[[125 123 126]
 [128 154 122]
 [126 144 133]
 [127 143 137]]
=>
[[125 128 126 127]
 [123 154 144 143]
 [126 122 133 137]]

[[128 132 140 145 104 126 119]
 [126 128 152 103 129 133 140]
 [126 130 149 106 131 126 145]
 [128 129 123 125 137 118 118]
 [129 130 150 109 123 125 157]
 [122 135 106 123 149 127 136]
 [126 137 134 148 131 103 126]
 [129 138 132 145 143 112 105]
 [128 134 137 149 113 116 123]
 [126 146 111 132 117 113 127]]
=>
[[128 126 126 128 129 122 126 129 128 126]
 [132 128 130 129 130 135 137 138 134 146]
 [140 152 149 123 150 106 134 132 137 111]
 [145 103 106 125 109 123 148 145 149 132]
 [104 129 131 137 123 149 131 143 113 117]
 [126 133 126 118 125 127 103 112 116 113]
 [119 140 145 118 157 136 126 105 123 127]]

[[134 121 124 126 128 129 139 125 130 137 139 124 122 129 128]
 [126 125 126 122 110 152 125 126 141 126 125 139 125 150 123]
 [128 128 128 128 128 128 128 128 128 128 128 128 128 128 128]
 [121 136 132 129 128 127 118 132 127 119 118 132 136 127 127]]
=>
[[134 126 128 121]
 [121 125 128 136]
 [124 126 128 132]
 [126 122 128 129]
 [128 110 128 128]
 [129 152 128 127]
 [139 125 128 118]
 [125 126 128 132]
 [130 141 128 127]
 [137 126 128 119]
 [139 125 128 118]
 [124 139 128 132]
 [122 125 128 136]
 [129 150 128 127]
 [128 123 128 127]]

[[127 130 139 123 136 125 126 132 117 126]
 [128 132 134 124 134 127 127 133 119 133]
 [129 123 114 136 117 131 131 121 144 126]
 [128 131 127 127 129 129 128 130 126 134]
 [129 127 119 132 122 131 130 125 137 131]
 [129 130 123 129 126 130 128 129 130 135]
 [126 117 133 130 125 125 128 119 134 103]
 [125 127 145 121 138 123 126 130 115 116]]
=>
[[127 128 129 128 129 129 126 125]
 [130 132 123 131 127 130 117 127]
 [139 134 114 127 119 123 133 145]
 [123 124 136 127 132 129 130 121]
 [136 134 117 129 122 126 125 138]
 [125 127 131 129 131 130 125 123]
 [126 127 131 128 130 128 128 126]
 [132 133 121 130 125 129 119 130]
 [117 119 144 126 137 130 134 115]
 [126 133 126 134 131 135 103 116]]

[[127 127 123 107 155 121 127 142 122 121 142 127 152 122]
 [140 137 132 134 117 119 135 120 120 119 128 139 118 129]
 [130 130 133 146 102 138 129 116 136 137 113 130 105 132]
 [124 127 120 114 145 137 126 142 135 136 133 125 146 123]
 [115 121 130 134 124 143 123 125 140 143 118 116 123 132]
 [116 122 126 127 131 147 122 131 144 147 121 117 131 128]]
=>
[[127 140 130 124 115 116]
 [127 137 130 127 121 122]
 [123 132 133 120 130 126]
 [107 134 146 114 134 127]
 [155 117 102 145 124 131]
 [121 119 138 137 143 147]
 [127 135 129 126 123 122]
 [142 120 116 142 125 131]
 [122 120 136 135 140 144]
 [121 119 137 136 143 147]
 [142 128 113 133 118 121]
 [127 139 130 125 116 117]
 [152 118 105 146 123 131]
 [122 129 132 123 132 128]]

[[116 135 121 142 132 132 128 146 148]
 [107 117 110 111 144 141 127 148 109]
 [134 133 109 107 130 128 135 118 127]
 [107 129 110 119 127 123 144 138 149]
 [113 127 139 120 134 147 108 119 150]
 [141 127 121 114 125 116 138 136 128]
 [125 115 123 149 123 132 106 119 121]]
=>
[[116 107 134 107 113 141 125]
 [135 117 133 129 127 127 115]
 [121 110 109 110 139 121 123]
 [142 111 107 119 120 114 149]
 [132 144 130 127 134 125 123]
 [132 141 128 123 147 116 132]
 [128 127 135 144 108 138 106]
 [146 148 118 138 119 136 119]
 [148 109 127 149 150 128 121]]

[[126 132 128 108]
 [147 124 116 131]
 [122 119 138 140]
 [120 120 141 145]
 [135 134 119 143]
 [127 141 128 127]
 [156 124 109 129]
 [118 123 134 110]
 [130 137 123 146]]
=>
[[126 147 122 120 135 127 156 118 130]
 [132 124 119 120 134 141 124 123 137]
 [128 116 138 141 119 128 109 134 123]
 [108 131 140 145 143 127 129 110 146]]
